Where the symbols take the states:
FJ: ζ>DL, ψ>FL, τ>MC, α>DN, χ>SN, η>TZ
QD: ζ>ZB, ψ>QB, τ>TC, α>ZN, χ>TP, η>FS
ZN: ζ>JC, ψ>BD, τ>LS, α>LJ, χ>ZF, η>PF
FR: ζ>MB, ψ>NR, τ>DN, α>JG, χ>MM, η>SN
SG: ζ>DR, ψ>RL, τ>LJ, α>NM, χ>RH, η>ZF
FL: ζ>MR, ψ>HF, τ>SF, α>QP, χ>DN, η>MC
QB: ζ>ZF, ψ>RP, τ>QF, α>BD, χ>ZN, η>TC
QP: ζ>NR, ψ>HC, τ>RQ, α>GZ, χ>MG, η>BM
ZP: ζ>HF, ψ>ZB, τ>NM, α>BG, χ>RQ, η>RH
JD: ζ>PG, ψ>ZT, τ>JG, α>BC, χ>TD, η>MM
FT: ζ>HP, ψ>MM, τ>DL, α>MB, χ>BN, η>BC
LL: ζ>BC, ψ>FJ, τ>TZ, α>SN, χ>ZT, η>NR
MC: ζ>FJ, ψ>SF, τ>TG, α>BM, χ>HZ, η>HC
FF: ζ>JH, ψ>JD, τ>MM, α>TD, χ>TB, η>FT
NM: ζ>ZP, ψ>QD, τ>FS, α>TP, χ>GJ, η>QL
LS: ζ>ZN, ψ>CT, τ>PG, α>RP, χ>QB, η>JH
PF: ζ>TP, ψ>LS, τ>JH, α>QB, χ>QD, η>MQ
DH: ζ>CT, ψ>DM, τ>ZT, α>FT, χ>JN, η>JD
ZF: ζ>MF, ψ>LJ, τ>QB, α>QL, χ>JC, η>QD
JC: ζ>TG, ψ>QL, τ>ZN, α>SG, χ>MF, η>TP
CG: ζ>FS, ψ>TB, τ>BN, α>JH, χ>MQ, η>CT
BG: ζ>HC, ψ>JC, τ>TP, α>MF, χ>BR, η>GJ
DM: ζ>BN, ψ>FR, τ>SN, α>MM, χ>FT, η>ZT
BR: ζ>GZ, ψ>MF, τ>ZB, α>TG, χ>HC, η>ZP
BM: ζ>DN, ψ>RQ, τ>DR, α>HF, χ>FL, η>RF
ZT: ζ>DH, ψ>SN, τ>NG, α>DL, χ>BC, η>JG
MQ: ζ>RL, ψ>JH, τ>HP, α>TC, χ>FS, η>RP
ZB: ζ>BR, ψ>ZF, τ>QD, α>JC, χ>BG, η>NM
BN: ζ>CG, ψ>MB, τ>DM, α>FF, χ>HP, η>DH
DN: ζ>FR, ψ>QP, τ>BM, α>MG, χ>MR, η>HZ
BC: ζ>JN, ψ>DL, τ>LL, α>DM, χ>DH, η>ZS
MM: ζ>FF, ψ>JG, τ>MR, α>ZS, χ>MB, η>DL
NG: ζ>ZT, ψ>HZ, τ>GZ, α>FJ, χ>LL, η>MG
NR: ζ>ZS, ψ>TZ, τ>QP, α>NG, χ>JG, η>DN
TZ: ζ>LL, ψ>MC, τ>HC, α>HZ, χ>NG, η>QP
GZ: ζ>NG, ψ>RF, τ>BR, α>MC, χ>TZ, η>HF
SN: ζ>DM, ψ>DN, τ>HZ, α>MR, χ>DL, η>NG
HC: ζ>TZ, ψ>TG, τ>BG, α>RF, χ>GZ, η>RQ
LJ: ζ>SG, ψ>MQ, τ>RP, α>FS, χ>QL, η>QB
JN: ζ>RP, ψ>FT, τ>BC, α>BN, χ>CT, η>TD
JH: ζ>PF, ψ>PG, τ>FF, α>QF, χ>TC, η>HP
ZS: ζ>TD, ψ>LL, τ>NR, α>ZT, χ>JD, η>FR
JG: ζ>JD, ψ>NG, τ>MG, α>LL, χ>ZS, η>MR
RH: ζ>SF, ψ>NM, τ>QL, α>GJ, χ>DR, η>JC
GJ: ζ>RQ, ψ>TP, τ>RL, α>ZB, χ>ZP, η>SG
HP: ζ>MQ, ψ>FF, τ>FT, α>TB, χ>CG, η>JN
TB: ζ>TC, ψ>TD, τ>MB, α>PG, χ>JH, η>BN
MB: ζ>TB, ψ>ZS, τ>FR, α>JD, χ>FF, η>DM
HF: ζ>MG, ψ>BR, τ>ZP, α>HC, χ>QP, η>SF
RP: ζ>LJ, ψ>HP, τ>JN, α>CG, χ>BD, η>QF
QL: ζ>RH, ψ>FS, τ>BD, α>RL, χ>SG, η>ZN
QF: ζ>QB, ψ>JN, τ>TD, α>CT, χ>LS, η>TB
CT: ζ>BD, ψ>BN, τ>DH, α>HP, χ>RP, η>PG
TD: ζ>QF, ψ>BC, τ>ZS, α>DH, χ>PG, η>MB
BD: ζ>QL, ψ>CG, τ>CT, α>MQ, χ>LJ, η>LS
DL: ζ>FT, ψ>MR, τ>FJ, α>FR, χ>DM, η>LL
TG: ζ>MC, ψ>RH, τ>JC, α>DR, χ>RF, η>BG
DR: ζ>BM, ψ>GJ, τ>SG, α>ZP, χ>SF, η>MF
RL: ζ>GJ, ψ>PF, τ>MQ, α>QD, χ>NM, η>LJ
MR: ζ>MM, ψ>MG, τ>FL, α>NR, χ>FR, η>FJ
SF: ζ>FL, ψ>ZP, τ>RH, α>RQ, χ>BM, η>TG
TP: ζ>BG, ψ>ZN, τ>PF, α>ZF, χ>ZB, η>RL
HZ: ζ>SN, ψ>BM, τ>RF, α>FL, χ>FJ, η>GZ
MF: ζ>RF, ψ>SG, τ>ZF, α>RH, χ>TG, η>ZB
TC: ζ>QD, ψ>QF, τ>TB, α>LS, χ>PF, η>CG
MG: ζ>JG, ψ>GZ, τ>HF, α>TZ, χ>NR, η>FL
RQ: ζ>QP, ψ>BG, τ>GJ, α>BR, χ>HF, η>DR
PG: ζ>LS, ψ>DH, τ>JD, α>JN, χ>QF, η>FF
FS: ζ>NM, ψ>TC, τ>CG, α>PF, χ>RL, η>BD
RF: ζ>HZ, ψ>DR, τ>MF, α>SF, χ>MC, η>BR

The rows follow the links: the fewer symbols apart two states are, the more alike their rows tend to be.

Known rows, each with its state:
36	4	28	4	5	-8	-2	28	-26	-6	-2	31	4	-36	4	-16	-33	5	4	-15	6	27	24	-4	3	40	-18	29	30	-7	-4	-30	-19	-3	37	-30	-7	5	7	33	-9	-23	20	-35	-2	-32	3	21	-6	-37	-20	4	4	-32	18	-21	-19	-37	-20	-6	28	3	18	-16	-15	-8 -> MC
31	-10	25	-13	-10	-7	13	26	-14	14	5	26	-12	-32	-10	-13	-28	-13	-8	-14	-15	3	22	11	-8	34	-15	48	24	-28	7	-27	-19	9	26	-49	13	3	17	31	22	-25	17	-39	13	-9	-9	29	13	-32	-20	-12	-9	-27	-4	-19	-7	-30	-18	16	16	27	16	-3	-13	19 -> TG
-5	-21	-3	-28	-25	1	22	-5	13	32	14	-4	-24	6	-20	1	5	-30	-19	2	-32	-34	-3	23	-19	-4	3	35	-4	-35	19	4	-1	19	-18	-35	30	-2	19	-2	46	-6	-3	-9	21	32	-21	16	30	5	1	-26	-20	5	-31	3	19	4	2	37	-16	38	-1	19	1	42 -> QL
34	7	28	9	9	-8	-6	29	-26	-11	-6	30	10	-36	7	-15	-33	11	6	-14	11	32	24	-8	7	38	-18	21	28	0	-7	-28	-19	-5	39	-21	-11	3	2	32	-16	-21	19	-31	-5	-36	8	17	-10	-36	-21	10	6	-30	22	-21	-20	-35	-21	-13	29	-4	19	-19	-15	-14 -> QP
36	0	29	0	0	-7	1	31	-22	-1	-1	30	0	-37	0	-17	-35	0	0	-16	1	22	24	-1	0	39	-19	35	29	-15	-1	-30	-20	1	35	-36	0	4	9	34	0	-26	17	-37	2	-28	0	23	0	-38	-20	1	1	-32	11	-22	-17	-36	-20	-1	25	9	18	-12	-15	0 -> HF
-35	-8	-27	-13	-12	6	9	-27	27	14	7	-29	-11	35	-8	16	32	-13	-9	14	-15	-34	-21	11	-9	-37	17	-16	-29	-4	7	29	18	8	-39	16	12	-4	1	-30	20	20	-17	29	6	36	-8	-14	13	35	19	-10	-9	29	-24	21	22	35	20	16	-29	7	-17	21	14	18 -> LS
-21	15	-17	21	19	4	-18	-17	5	-27	-10	-17	20	22	17	9	20	24	15	8	22	12	-13	-17	16	-22	11	-51	-17	38	-15	17	13	-15	-11	53	-22	-1	-20	-21	-36	22	-10	33	-18	-8	16	-29	-22	21	14	21	15	18	17	13	-4	21	13	-29	-4	-38	-10	-5	9	-32 -> JD
33	-7	27	-10	-9	-7	10	26	-16	11	5	27	-11	-35	-9	-14	-30	-10	-7	-13	-11	6	21	8	-8	35	-17	47	26	-27	7	-27	-19	7	28	-48	12	3	15	30	16	-26	16	-39	9	-13	-7	29	13	-33	-20	-11	-8	-28	0	-19	-8	-33	-19	13	18	24	17	-6	-14	15 -> BR
-1	-21	0	-28	-26	0	22	-1	12	34	13	-1	-25	0	-22	0	1	-29	-19	1	-32	-34	-1	23	-19	0	1	36	-1	-38	19	1	-3	20	-13	-40	30	-1	20	1	46	-9	-1	-14	21	29	-22	18	31	2	-1	-27	-20	1	-31	1	17	0	1	36	-13	40	0	17	1	41 -> ZF
-37	0	-29	2	1	7	-3	-30	21	-3	-1	-30	2	37	0	17	32	2	1	15	1	-18	-25	-1	1	-38	19	-39	-30	17	-2	29	20	-1	-33	40	-2	-4	-10	-33	-3	26	-19	38	-3	25	1	-25	-4	37	21	1	1	32	-8	22	15	36	21	-4	-25	-13	-18	13	16	-4 -> HP
27	-12	23	-17	-15	-6	14	24	-10	20	9	24	-15	-28	-13	-13	-26	-17	-11	-11	-18	-4	19	14	-12	29	-14	49	22	-33	11	-23	-19	11	20	-52	17	2	19	26	28	-25	15	-36	15	-4	-12	30	19	-29	-17	-16	-13	-23	-10	-18	-2	-28	-16	22	10	31	14	0	-12	24 -> ZP
-37	0	-28	-1	1	7	-3	-30	23	2	-1	-32	-2	38	-1	16	33	0	0	15	-2	-22	-24	1	0	-40	18	-35	-28	14	0	29	19	1	-35	36	1	-4	-9	-34	1	25	-19	37	-3	27	0	-24	0	37	21	-1	0	31	-12	22	17	37	22	1	-26	-11	-17	13	16	-1 -> CT
-13	19	-10	27	23	2	-21	-10	-4	-30	-11	-11	23	12	20	6	12	27	17	6	29	21	-8	-20	18	-14	7	-48	-11	40	-17	11	9	-18	-2	49	-27	-1	-19	-13	-41	15	-6	27	-20	-17	19	-26	-29	13	8	22	17	11	23	8	-11	13	7	-33	3	-41	-6	-11	5	-38 -> MM
36	-2	27	-5	-3	-7	5	29	-20	4	3	29	-2	-36	-3	-15	-33	-4	-3	-15	-4	17	23	4	-2	39	-19	39	28	-20	3	-29	-19	2	34	-42	4	4	11	33	7	-26	19	-38	5	-22	-3	27	4	-37	-21	-4	-3	-31	7	-22	-13	-36	-21	6	22	16	18	-11	-15	6 -> RF
-29	11	-24	14	13	7	-13	-24	11	-18	-7	-25	13	30	11	13	28	16	10	13	17	1	-20	-12	10	-32	14	-50	-24	32	-10	25	17	-11	-22	51	-16	-3	-17	-29	-24	25	-14	38	-14	8	12	-30	-16	31	18	14	10	25	5	18	5	31	16	-18	-13	-29	-16	2	13	-22 -> TD
9	-19	9	-27	-24	-1	22	7	4	30	14	6	-23	-9	-19	-4	-8	-26	-18	-4	-30	-24	6	22	-19	11	-5	46	8	-40	19	-7	-8	18	-2	-48	28	1	22	10	44	-15	5	-24	22	20	-21	24	28	-9	-7	-24	-19	-7	-25	-6	12	-10	-5	34	-6	41	5	13	-4	39 -> SG
19	-18	14	-23	-22	-4	20	14	-2	26	12	14	-21	-19	-17	-9	-17	-24	-16	-8	-24	-17	12	19	-18	20	-10	49	14	-38	17	-15	-13	15	8	-51	24	2	22	19	37	-20	10	-30	18	11	-16	27	25	-19	-13	-21	-16	-16	-19	-11	6	-19	-11	29	3	39	9	8	-7	35 -> GJ
1	21	1	28	25	0	-23	2	-13	-32	-15	0	24	0	22	-1	-2	29	19	0	31	33	2	-22	20	1	-1	-37	0	37	-19	0	2	-19	15	39	-31	0	-19	-1	-46	9	0	13	-22	-30	21	-19	-31	-3	1	26	20	-1	31	-2	-16	0	-1	-37	14	-41	1	-17	-1	-42 -> FR

Each walk starts at a row. The symbols on each line, taken left to right, move it on to the next state.
Each answer is a row, close to the row of the state it stands for.
start -8	-21	-6	-28	-26	2	22	-7	17	33	13	-7	-25	9	-20	3	9	-30	-20	3	-31	-37	-6	22	-20	-8	4	30	-6	-35	19	7	1	19	-20	-32	30	0	17	-7	45	-3	-4	-6	21	35	-19	13	30	8	4	-26	-20	7	-32	5	21	9	5	34	-19	37	-5	20	3	43
ψ ζ ζ ψ η 4	-21	2	-27	-25	0	23	2	9	33	12	1	-24	-2	-20	0	-2	-29	-19	-1	-30	-31	1	21	-19	2	-1	41	1	-39	19	-2	-5	19	-9	-41	29	1	21	5	46	-11	1	-17	21	28	-20	19	30	-2	-3	-26	-19	-2	-29	-2	17	-2	-1	37	-11	41	1	17	0	41
ζ ζ ζ ψ ζ 24	18	20	22	19	-5	-17	20	-24	-26	-11	20	20	-23	16	-10	-23	23	15	-12	25	39	15	-18	15	26	-13	-6	20	20	-16	-21	-11	-16	34	8	-24	2	-9	21	-37	-9	12	-14	-15	-41	17	3	-24	-25	-13	21	16	-21	32	-15	-24	-24	-13	-30	27	-25	12	-23	-10	-33
start -5	20	-5	27	25	1	-23	-5	-7	-32	-13	-5	26	7	20	3	6	30	18	2	30	27	-4	-22	19	-7	3	-44	-3	39	-19	4	6	-19	6	46	-29	-1	-20	-7	-45	12	-2	21	-22	-24	21	-23	-29	6	5	26	18	5	27	3	-13	6	4	-35	9	-42	-4	-14	2	-41
η η τ 34	10	27	12	10	-7	-8	26	-26	-15	-6	28	11	-35	10	-15	-32	13	8	-14	14	35	23	-10	7	37	-17	16	27	4	-8	-28	-17	-8	38	-16	-12	3	1	30	-21	-20	19	-29	-7	-38	10	15	-12	-35	-20	11	9	-30	24	-20	-22	-35	-19	-14	29	-9	19	-21	-14	-18
α α ψ α α 34	-6	28	-8	-7	-8	8	27	-17	9	3	28	-7	-34	-6	-15	-31	-10	-6	-13	-10	11	22	6	-6	36	-17	44	27	-25	6	-28	-19	6	30	-47	9	3	16	33	15	-25	18	-39	8	-15	-7	28	9	-35	-20	-8	-7	-30	3	-20	-11	-34	-20	10	20	23	19	-7	-15	13
start -35	3	-29	4	3	6	-5	-30	21	-6	-2	-31	3	36	3	16	33	4	3	15	5	-17	-23	-3	3	-39	18	-41	-29	21	-3	28	20	-2	-34	43	-5	-4	-12	-34	-7	24	-19	40	-5	23	4	-25	-4	38	21	4	3	31	-8	21	13	36	19	-5	-23	-16	-18	11	15	-6
η τ η ζ -27	13	-23	16	14	6	-14	-23	11	-20	-8	-24	15	29	13	13	25	18	11	11	19	4	-18	-14	11	-30	14	-50	-22	34	-11	22	17	-11	-20	52	-18	-3	-19	-28	-27	23	-15	36	-15	3	13	-28	-18	28	16	16	12	24	8	17	4	29	16	-21	-12	-32	-15	-1	11	-25
η τ τ η τ 36	-5	28	-7	-6	-5	6	28	-18	7	3	29	-4	-36	-5	-15	-34	-7	-5	-16	-6	14	23	5	-4	37	-18	43	28	-22	4	-28	-20	4	31	-45	6	5	13	32	11	-25	18	-39	7	-19	-5	28	8	-36	-21	-5	-5	-29	4	-21	-11	-34	-19	8	22	19	19	-8	-15	10
start -35	-7	-29	-10	-9	8	5	-29	26	11	4	-29	-8	38	-7	15	32	-11	-7	15	-13	-32	-23	8	-6	-38	17	-21	-28	-1	7	28	18	7	-38	20	11	-3	-3	-31	17	22	-17	32	5	37	-7	-17	11	37	22	-9	-7	30	-22	22	21	36	19	12	-29	4	-19	19	14	14
χ ζ χ χ χ 30	-11	25	-15	-13	-7	13	23	-12	17	8	26	-13	-30	-11	-12	-27	-15	-9	-12	-17	0	20	12	-11	33	-14	50	23	-32	9	-24	-18	10	23	-50	18	3	19	28	24	-24	15	-38	12	-6	-12	29	15	-31	-18	-13	-10	-26	-7	-18	-5	-30	-16	18	14	31	15	-2	-13	23
ζ ψ α χ 37	-3	29	-2	-2	-8	3	29	-21	2	2	30	-2	-36	-2	-16	-34	-3	-2	-14	-1	19	24	2	-2	39	-19	39	29	-16	2	-29	-21	2	35	-38	0	4	11	32	3	-26	17	-37	3	-25	0	26	2	-38	-22	-2	-2	-31	9	-22	-15	-35	-21	2	24	11	19	-13	-15	3
start -22	-19	-18	-25	-21	5	18	-17	22	27	11	-19	-22	21	-18	9	20	-25	-17	9	-28	-40	-14	20	-16	-23	10	11	-18	-24	15	18	9	17	-31	-14	26	-3	11	-17	38	7	-11	9	17	40	-18	2	27	22	11	-22	-15	19	-32	12	23	21	12	31	-26	30	-12	23	10	37
ζ η α α ζ χ 27	-14	19	-18	-16	-5	17	21	-9	20	9	22	-17	-26	-14	-11	-24	-18	-12	-12	-19	-6	18	15	-12	28	-13	50	21	-35	12	-21	-17	13	18	-53	19	3	19	24	31	-24	14	-35	15	1	-14	30	21	-27	-15	-18	-12	-23	-12	-16	0	-26	-14	24	9	35	12	1	-11	28
α χ τ η ψ -14	-20	-13	-26	-25	4	20	-13	20	30	11	-14	-23	16	-21	6	15	-28	-18	6	-30	-39	-11	23	-17	-17	8	22	-13	-29	18	13	6	17	-27	-22	27	-2	14	-13	45	4	-8	1	18	38	-20	8	30	16	9	-24	-17	13	-33	8	21	15	10	34	-23	34	-8	22	8	40
start 24	-14	18	-20	-19	-5	16	18	-6	24	9	20	-18	-23	-15	-11	-21	-22	-15	-9	-21	-10	16	17	-14	26	-12	50	19	-36	13	-20	-15	14	15	-52	21	4	20	24	33	-22	11	-36	16	4	-15	29	22	-24	-16	-19	-15	-20	-14	-15	2	-24	-13	26	8	35	12	3	-8	29
η χ α η 15	-19	13	-24	-22	-3	20	13	2	29	12	14	-21	-17	-19	-7	-13	-26	-17	-7	-27	-20	10	20	-17	17	-8	50	13	-40	15	-13	-12	17	4	-51	25	0	22	17	41	-19	9	-29	20	15	-18	28	27	-16	-10	-23	-16	-14	-21	-7	7	-15	-9	32	-2	40	8	10	-6	36
ψ ζ ψ α τ ζ 6	-20	5	-27	-25	-1	23	4	7	33	13	5	-25	-5	-21	-3	-5	-29	-19	-4	-30	-28	4	22	-19	6	-3	44	4	-38	20	-5	-6	18	-6	-46	30	0	21	7	44	-12	3	-19	20	23	-22	23	30	-6	-5	-26	-18	-5	-28	-3	13	-6	-3	35	-8	43	2	15	-3	40
start 12	-20	9	-25	-23	-3	21	10	3	30	11	10	-23	-13	-19	-6	-13	-27	-18	-5	-28	-22	9	21	-17	13	-8	48	10	-41	17	-11	-10	18	1	-51	27	2	21	13	42	-17	6	-27	20	16	-18	26	28	-13	-9	-23	-18	-12	-23	-8	9	-12	-7	34	-4	41	6	11	-5	39
ψ η α η ζ η -12	-20	-9	-27	-25	3	20	-10	19	31	14	-10	-26	12	-20	5	10	-30	-18	5	-31	-38	-8	22	-19	-13	7	26	-9	-31	19	10	4	19	-23	-26	28	-1	15	-9	44	1	-6	-3	20	36	-21	10	29	12	6	-25	-19	11	-33	7	21	12	6	35	-21	35	-5	21	5	41
α α τ α -36	-7	-28	-6	-7	7	4	-29	24	9	4	-31	-7	38	-6	16	32	-8	-4	15	-7	-30	-22	7	-6	-40	18	-24	-30	5	4	29	19	6	-38	25	7	-3	-3	-33	12	23	-20	34	2	34	-6	-19	8	38	21	-8	-6	31	-19	21	21	36	21	10	-28	2	-19	18	15	11
start -23	15	-18	22	18	4	-18	-19	7	-23	-9	-20	18	23	17	10	22	21	13	10	22	9	-15	-17	13	-27	12	-51	-19	36	-13	19	16	-13	-15	52	-21	-2	-20	-24	-32	21	-11	34	-16	-3	14	-30	-21	24	16	20	13	21	14	14	-2	23	13	-26	-7	-35	-14	-3	9	-30
ψ χ τ α τ 32	12	24	17	15	-7	-12	26	-27	-19	-7	27	14	-30	13	-13	-29	17	11	-13	20	38	22	-13	11	33	-16	8	26	10	-11	-26	-15	-11	37	-8	-17	2	-4	28	-26	-16	15	-23	-11	-40	14	9	-19	-32	-18	16	12	-26	26	-19	-24	-30	-18	-21	28	-16	16	-22	-14	-25
α χ α χ η χ 11	20	9	28	23	-2	-21	9	-19	-33	-14	9	25	-12	19	-5	-12	29	17	-4	31	39	7	-22	18	14	-6	-26	10	32	-18	-9	-3	-18	23	28	-28	1	-16	10	-44	0	7	1	-19	-36	20	-11	-30	-14	-6	26	18	-9	33	-6	-21	-11	-6	-35	21	-35	6	-22	-6	-41
